Below are the code and all the weights of a small trained network. Each question names an input and a class and asks about switching units off, where a switched-off unit gives its printed mean instead of its output.

import numpy as np


def w(rows, s, z=0):
    codes = np.array(rows[::2]) - 128.0
    scale = np.full(codes.shape[1], s)
    scale[-1] = z or s
    return codes * scale


def f(y):
    return np.maximum(y, 0)


def log_softmax(a):
    a = a - a.max(-1, keepdims=True)
    return a - np.log(np.exp(a).sum(-1, keepdims=True))


def net(x, mask):
    res = np.array(x, float).reshape(1, 3) / 4 @ E
    y = f(res @ A[0][:, :-1].T + A[0][:, -1])
    res = res + np.where(mask, y, B[0][:, -1]) @ B[0][:, :-1]
    return log_softmax(res[-1] @ U[:, :-1].T + U[:, -1])


A, B = {}, {}
E = w([
[119,122,181,97,159,160,172,250,218,124],'x0',
[125,94,199,166,222,95,63,138,20,115],'x1',
[128,101,115,92,147,14,195,59,118,149],'x2',
],0.012)
A[0] = w([
[132,138,144,115,171,125,147,103,91,127,67],'N0',
[128,125,90,120,87,95,174,57,159,126,164],'N1',
[127,119,99,129,91,122,150,79,151,121,121],'N2',
[124,128,147,129,158,147,99,206,118,131,146],'N3',
[139,135,156,131,144,72,175,192,149,129,120],'N4',
[119,107,123,116,162,162,157,132,135,125,141],'N5',
[142,128,160,138,165,130,125,123,76,117,170],'N6',
[127,133,114,134,130,155,111,117,98,121,78],'N7',
[130,136,130,152,111,254,48,166,105,128,112],'N8',
[117,118,102,150,122,113,161,128,127,145,4],'N9',
[133,137,72,136,60,116,132,4,111,130,66],'N10',
[134,128,93,130,87,190,100,131,136,120,132],'N11',
[124,132,132,137,149,49,129,101,89,126,110],'N12',
[128,124,172,134,202,96,63,140,48,134,161],'N13',
[132,121,143,123,152,87,125,75,105,122,73],'N14',
],0.017,0.004)
B[0] = w([
[155,83,126,150,85,145,151,146,163,135,159],'N0',
[123,166,68,75,126,93,133,135,105,138,219],'N1',
[140,134,131,91,105,114,138,118,110,148,183],'N2',
[136,116,195,134,122,178,124,47,146,116,201],'N3',
[130,115,152,80,176,124,129,178,175,126,181],'N4',
[116,165,164,143,160,94,115,126,146,134,150],'N5',
[107,89,93,136,128,145,136,146,120,104,188],'N6',
[133,120,130,77,159,127,145,145,106,92,151],'N7',
[129,159,120,148,95,151,84,188,72,97,250],'N8',
[115,130,98,133,107,177,156,157,142,140,143],'N9',
[130,138,127,99,124,172,130,4,150,131,235],'N10',
[130,148,177,174,78,123,133,144,158,157,182],'N11',
[128,107,118,192,99,131,165,117,184,176,196],'N12',
[124,89,85,139,182,99,113,128,61,99,246],'N13',
[126,113,131,150,115,70,128,103,125,155,180],'N14',
],0.028,0.023)
U = w([
[143,193,53,62,69,134,195,2,144,160,68],'0',
[99,173,107,44,155,34,235,214,220,178,218],'1',
[107,113,122,208,142,174,71,165,41,6,108],'2',
[92,6,21,223,164,18,225,89,124,148,1],'3',
[103,88,215,128,223,136,160,186,214,79,229],'4',
[147,221,177,176,33,171,108,202,140,101,133],'5',
],0.0065,0.00082)

Each question gives the input, the list of numbers given to net, and the class t.
The units are the neurons (one row each of A and B). Each row of codes is followed by its name. A weight is (code - 128) times the scale printed after its matrix; where a second scale follows, it is the last column's (A, B and U).
mask holds one flag per neuron, in row order. A switched-off neuron (its flag False) gives its mean, the last column of its row in B, instead of its output. The means were averaged over made-up inputs and are rounded, as every weight is.
A unit's drop is (log p(t) with every unit on - log p(t) with that unit switched off) / (log p(t) with every unit on - log p(t) with every unit switched off).
The circuit of an input: a set's keep is (log p(t) with only the set's units on - log p(t) with every unit switched off) / (log p(t) with every unit on - log p(t) with every unit switched off). Starting from the 12 units with the biggest drops (on a tie, the unit counted first), units are removed one at a time, each time the one whose removal leaves the highest keep (on an exact tie, the one counted first), for as long as the keep stays at least 0.8.
circuit, biggest first: the units of the circuit, biggest drop first
top k neurons: the k neurons with the biggest drops, biggest first
drop when u is switched off: that unit's drop, to one decimal
input [8,-1,-3], class 4: circuit, biggest first => N4
input [3,-5,6], class 1: circuit, biggest first => N4, N3
input [5,-8,-2], class 1: circuit, biggest first => N4, N10
input [2,-4,3], class 1: top 2 neurons => N10, N3
input [-8,-3,-8], class 5: top 2 neurons => N8, N11
input [-4,2,5], class 3: top 2 neurons => N12, N14
input [-2,2,-1], class 3: top 2 neurons => N8, N3
input [2,-5,2], class 1: top 2 neurons => N10, N3
input [4,0,-6], class 5: drop when N13 is switched off => 0.9
input [5,3,3], class 4: drop when N5 is switched off => 0.0
input [-3,2,6], class 3: drop when N12 is switched off => 0.1
